Below is a small trained network, with its code and all its weights. Each question gives an input and a class and asks what happens when units are switched off, that is, made to give their printed mean instead of their output.

import numpy as np


def w(rows, s, z=0):
    codes = np.array(rows[::2]) - 128.0
    scale = np.full(codes.shape[1], s)
    scale[-1] = z or s
    return codes * scale


def f(y):
    return y / 2 * (1 + np.tanh(0.7978845608 * (y + 0.044715 * y**3)))


def log_softmax(a):
    a = a - a.max(-1, keepdims=True)
    return a - np.log(np.exp(a).sum(-1, keepdims=True))


def net(x, mask):
    res = np.array(x, float).reshape(1, 4) / 4 @ E
    y = f(res @ A[0][:, :-1].T + A[0][:, -1])
    res = res + np.where(mask, y, B[0][:, -1]) @ B[0][:, :-1]
    return log_softmax(res[-1] @ U[:, :-1].T + U[:, -1])


A, B = {}, {}
E = w([
[68,48,166,183],'x0',
[102,227,136,248],'x1',
[36,181,167,50],'x2',
[193,99,254,109],'x3',
],0.011)
A[0] = w([
[108,168,226,96,105],'n1',
[138,143,223,101,113],'n2',
[44,85,148,196,139],'n3',
[164,143,186,147,90],'n4',
[160,90,90,86,153],'n5',
[138,86,133,98,48],'n6',
[204,201,94,118,140],'n7',
[61,161,72,126,86],'n8',
[61,187,135,66,166],'n9',
[165,236,151,105,125],'n10',
[161,230,154,152,70],'n11',
[125,47,116,22,142],'n12',
[182,89,62,201,157],'n13',
[91,81,9,85,116],'n14',
[139,87,124,43,4],'n15',
[142,196,123,77,93],'n16',
[80,87,163,176,132],'n17',
[229,103,182,155,139],'n18',
[196,130,147,131,83],'n19',
[106,180,143,76,54],'n20',
[214,120,190,99,73],'n21',
[6,180,166,59,100],'n22',
[106,210,188,199,36],'n23',
[198,122,97,149,210],'n24',
[13,89,181,131,158],'n25',
],0.013,0.0029)
B[0] = w([
[91,46,34,224,205],'n1',
[49,91,62,101,202],'n2',
[147,93,168,31,205],'n3',
[53,125,80,137,173],'n4',
[132,137,196,148,185],'n5',
[97,222,139,137,158],'n6',
[115,73,153,49,203],'n7',
[33,98,61,133,206],'n8',
[168,18,141,190,219],'n9',
[144,82,176,86,204],'n10',
[124,186,157,99,201],'n11',
[106,162,217,172,241],'n12',
[133,91,153,177,223],'n13',
[42,119,120,134,229],'n14',
[85,208,183,131,196],'n15',
[195,77,111,10,181],'n16',
[155,104,144,12,180],'n17',
[107,67,100,146,215],'n18',
[112,75,107,138,166],'n19',
[182,108,137,137,176],'n20',
[54,136,95,133,207],'n21',
[158,83,165,255,248],'n22',
[42,206,241,158,226],'n23',
[182,42,168,181,191],'n24',
[198,74,130,67,212],'n25',
],0.0083,0.013)
U = w([
[69,210,237,178,150],'0',
[9,81,4,182,153],'1',
[207,48,125,233,111],'2',
[192,58,178,23,144],'3',
[144,104,123,169,254],'4',
[85,206,59,139,65],'5',
[138,187,73,85,54],'6',
],0.011,0.0067)

Each question gives the input, the list of numbers given to net, and the class t.
The units are the neurons (one row each of A and B). Each row of codes is followed by its name. A weight is (code - 128) times the scale printed after its matrix; where a second scale follows, it is the last column's (A, B and U).
mask holds one flag per neuron, in row order. A switched-off neuron (its flag False) gives its mean, the last column of its row in B, instead of its output. The means were averaged over made-up inputs and are rounded, as every weight is.
A unit's drop is (log p(t) with every unit on - log p(t) with that unit switched off) / (log p(t) with every unit on - log p(t) with every unit switched off).
The circuit of an input: a set's keep is (log p(t) with only the set's units on - log p(t) with every unit switched off) / (log p(t) with every unit on - log p(t) with every unit switched off). Starting from the 12 units with the biggest drops (on a tie, the unit counted first), units are removed one at a time, each time the one whose removal leaves the highest keep (on an exact tie, the one counted first), for as long as the keep stays at least 0.8.
circuit, biggest first: the units of the circuit, biggest drop first
most important unit: the unit with the biggest drop
k most important neurons: the k neurons with the biggest drops, biggest first
drop of u: that unit's drop, to one decimal
input [6,-7,4,-7], class 0: circuit, biggest first : n12
input [-4,6,3,7], class 1: 2 most important neurons : n1, n2
input [0,6,8,-5], class 2: circuit, biggest first : n9, n22
input [8,-5,5,-6], class 3: 2 most important neurons : n25, n3
input [-8,-8,-1,7], class 0: 2 most important neurons : n12, n15
input [7,1,5,4], class 3: 3 most important neurons : n25, n17, n3
input [-7,2,-5,7], class 1: 3 most important neurons : n21, n4, n18
input [4,-1,-2,1], class 3: circuit, biggest first : n22, n1
input [-2,4,-4,4], class 0: 2 most important neurons : n1, n23
input [-2,4,-4,3], class 0: 3 most important neurons : n9, n1, n23
input [3,1,7,-5], class 2: 3 most important neurons : n22, n9, n25
input [8,1,-2,6], class 3: 2 most important neurons : n17, n3
input [3,3,6,-5], class 2: 4 most important neurons : n22, n9, n25, n2
input [-5,4,5,4], class 2: most important unit : n1
input [-6,0,-2,-5], class 3: 2 most important neurons : n1, n7
input [5,6,1,-2], class 0: 2 most important neurons : n23, n16
input [-6,4,-4,7], class 1: 2 most important neurons : n21, n4
input [8,-4,-4,-7], class 3: drop of n17 : 0.3
input [4,2,8,5], class 2: drop of n22 : 0.2
input [4,5,7,1], class 2: drop of n16 : 0.0
input [-6,-7,0,7], class 0: most important unit : n12
